Below are the code and all the weights of a small trained network. Each question names an input and a class and asks about switching units off, where a switched-off unit gives its printed mean instead of its output.

import numpy as np


def w(rows, s, z=0):
    codes = np.array(rows[::2]) - 128.0
    scale = np.full(codes.shape[1], s)
    scale[-1] = z or s
    return codes * scale


def norm(h):
    return h / np.sqrt((h * h).mean(-1, keepdims=True) + 1e-5)


def f(y):
    return y / 2 * (1 + np.tanh(0.7978845608 * (y + 0.044715 * y**3)))


def log_softmax(a):
    a = a - a.max(-1, keepdims=True)
    return a - np.log(np.exp(a).sum(-1, keepdims=True))


def net(x, mask):
    res = np.array(x, float).reshape(1, 8) / 4 @ E
    u = 0
    for l in range(2):
        y = f(norm(res) @ A[l][:, :-1].T + A[l][:, -1])
        res = res + np.where(mask[u : u + 12], y, B[l][:, -1]) @ B[l][:, :-1]
        u += 12
    return log_softmax(norm(res)[-1] @ U[:, :-1].T + U[:, -1])


A, B = {}, {}
E = w([
[121,172,71,105,169,160,110,66],'x0',
[206,176,120,202,122,135,147,137],'x1',
[194,141,158,106,122,125,142,136],'x2',
[90,93,2,109,101,112,141,138],'x3',
[100,137,117,156,98,80,185,57],'x4',
[82,152,129,74,118,127,180,111],'x5',
[107,128,147,117,167,90,112,143],'x6',
[79,171,118,163,103,93,134,112],'x7',
],0.0071)
A[0] = w([
[104,121,109,85,110,108,138,150,147],'L0N1',
[106,103,155,59,46,100,168,203,141],'L0N2',
[140,156,101,57,128,254,145,169,175],'L0N3',
[152,123,190,134,131,87,197,190,139],'L0N4',
[51,82,103,77,71,156,122,64,98],'L0N5',
[77,61,104,124,90,87,222,171,255],'L0N6',
[84,194,167,172,228,141,174,53,23],'L0N7',
[58,148,59,112,107,69,56,129,159],'L0N8',
[82,98,143,83,136,135,118,127,144],'L0N9',
[146,139,90,196,203,160,58,122,199],'L0N10',
[44,84,166,106,107,103,150,123,27],'L0N11',
[134,81,111,127,126,166,158,128,172],'L0N12',
],0.0081,0.0021)
B[0] = w([
[107,91,2,160,225,77,168,75,164],'L0N1',
[160,146,122,145,249,75,36,195,211],'L0N2',
[11,66,131,152,63,59,206,127,205],'L0N3',
[202,136,148,126,73,105,133,161,198],'L0N4',
[180,157,173,107,138,55,121,128,225],'L0N5',
[47,15,113,166,162,40,177,145,253],'L0N6',
[45,187,122,89,210,134,227,40,183],'L0N7',
[192,64,180,78,181,118,127,85,229],'L0N8',
[39,71,39,141,152,94,138,154,176],'L0N9',
[137,59,133,36,113,177,210,114,206],'L0N10',
[125,39,101,130,125,232,108,124,185],'L0N11',
[36,166,62,48,87,97,61,96,154],'L0N12',
],0.005,0.0051)
A[1] = w([
[170,133,17,146,84,136,133,126,197],'L1N1',
[79,221,143,158,184,171,144,61,40],'L1N2',
[35,78,187,148,197,217,67,131,228],'L1N3',
[119,74,100,149,177,71,130,150,182],'L1N4',
[136,201,195,128,77,190,137,185,251],'L1N5',
[253,210,128,132,185,124,117,109,118],'L1N6',
[73,249,132,58,144,138,98,60,107],'L1N7',
[161,154,59,216,95,84,234,160,171],'L1N8',
[134,87,52,114,84,27,89,93,34],'L1N9',
[189,148,223,144,139,55,78,172,137],'L1N10',
[211,161,215,147,143,104,104,218,148],'L1N11',
[69,110,122,23,69,102,100,77,100],'L1N12',
],0.0076,0.0014)
B[1] = w([
[115,74,199,75,95,213,93,102,168],'L1N1',
[190,205,177,88,136,2,215,87,179],'L1N2',
[43,155,120,109,102,57,141,131,215],'L1N3',
[122,130,110,106,120,106,124,53,254],'L1N4',
[160,56,168,100,193,113,178,162,192],'L1N5',
[98,68,163,111,131,95,78,140,179],'L1N6',
[156,149,176,99,141,123,200,70,179],'L1N7',
[62,96,120,179,127,95,118,102,216],'L1N8',
[180,141,87,177,164,133,117,149,232],'L1N9',
[201,102,106,166,137,193,196,161,214],'L1N10',
[244,110,186,180,136,229,171,236,232],'L1N11',
[146,129,147,217,88,84,78,194,205],'L1N12',
],0.0073,0.0052)
U = w([
[227,142,42,146,166,101,74,144,68],'0',
[47,57,82,121,159,29,119,101,204],'1',
[83,176,160,85,127,162,63,190,37],'2',
[223,80,189,163,137,191,164,207,208],'3',
[119,139,128,214,81,126,127,133,36],'4',
[143,97,98,104,82,244,65,101,76],'5',
[155,253,191,94,147,89,193,60,191],'6',
[99,199,143,118,69,132,46,159,3],'7',
],0.013,0.005)

Each question gives the input, the list of numbers given to net, and the class t.
The units are the neurons (one row each of A and B). Each row of codes is followed by its name. A weight is (code - 128) times the scale printed after its matrix; where a second scale follows, it is the last column's (A, B and U).
mask holds one flag per neuron, layer by layer. A switched-off neuron (its flag False) gives its mean, the last column of its row in B, instead of its output. The means were averaged over made-up inputs and are rounded, as every weight is.
A unit's drop is (log p(t) with every unit on - log p(t) with that unit switched off) / (log p(t) with every unit on - log p(t) with every unit switched off).
The circuit of an input: a set's keep is (log p(t) with only the set's units on - log p(t) with every unit switched off) / (log p(t) with every unit on - log p(t) with every unit switched off). Starting from the 12 units with the biggest drops (on a tie, the unit counted first), units are removed one at a time, each time the one whose removal leaves the highest keep (on an exact tie, the one counted first), for as long as the keep stays at least 0.8.
units of the circuit, in order: the units of the circuit, biggest drop first
k most important neurons: the k neurons with the biggest drops, biggest first
k most important neurons of layer l: the k neurons of layer l with the biggest drops, biggest first
drop of u: that unit's drop, to one decimal
input [8,-2,3,6,-2,-2,-1,-2], class 5: 2 most important neurons -> L0N6, L1N1
input [7,-3,1,-6,-5,-6,-7,-6], class 1: units of the circuit, in order -> L0N3, L1N3
input [5,-1,2,-5,3,-7,-7,-4], class 6: most important neuron of layer 0 -> L0N4
input [8,-4,-3,5,-2,-5,-3,8], class 0: 3 most important neurons of layer 0 -> L0N5, L0N6, L0N7
input [7,7,-6,-6,-5,-3,6,-5], class 6: units of the circuit, in order -> L0N7, L1N2, L1N3
input [5,-5,6,-1,-4,-2,6,8], class 6: units of the circuit, in order -> L0N6, L1N7
input [5,2,0,1,-4,0,3,-8], class 5: 3 most important neurons of layer 1 -> L1N2, L1N8, L1N5
input [6,1,7,1,-4,4,-4,-2], class 4: 4 most important neurons -> L0N3, L1N12, L0N6, L1N11
input [5,4,1,4,-4,1,3,6], class 6: 4 most important neurons of layer 0 -> L0N6, L0N11, L0N4, L0N9
input [8,-4,2,3,6,-6,-7,-3], class 0: 2 most important neurons of layer 1 -> L1N9, L1N12
input [0,0,-7,-2,6,1,0,5], class 6: units of the circuit, in order -> L0N7, L1N2
input [5,8,-8,1,0,7,-6,-4], class 6: 2 most important neurons -> L0N6, L1N2
input [7,2,4,2,-2,7,-8,-8], class 4: 3 most important neurons -> L0N3, L1N12, L0N11
input [8,7,7,2,-8,2,-5,-8], class 5: most important neuron of layer 1 -> L1N11
input [0,-8,1,-5,-6,6,-5,-3], class 1: 2 most important neurons of layer 0 -> L0N3, L0N9
input [7,-8,-5,-5,2,-6,7,7], class 6: 2 most important neurons of layer 0 -> L0N7, L0N6
input [-4,2,5,8,-1,0,5,-8], class 1: 2 most important neurons -> L0N6, L1N11
input [1,-4,-7,-6,1,-5,-2,7], class 6: drop of L0N7 -> 0.1
input [0,-1,-1,3,-7,-6,-6,3], class 5: drop of L0N6 -> 0.4
input [4,-3,2,2,-6,4,-3,-8], class 1: units of the circuit, in order -> L0N3
input [-1,1,-7,5,-5,1,-8,-5], class 1: drop of L0N3 -> 0.3
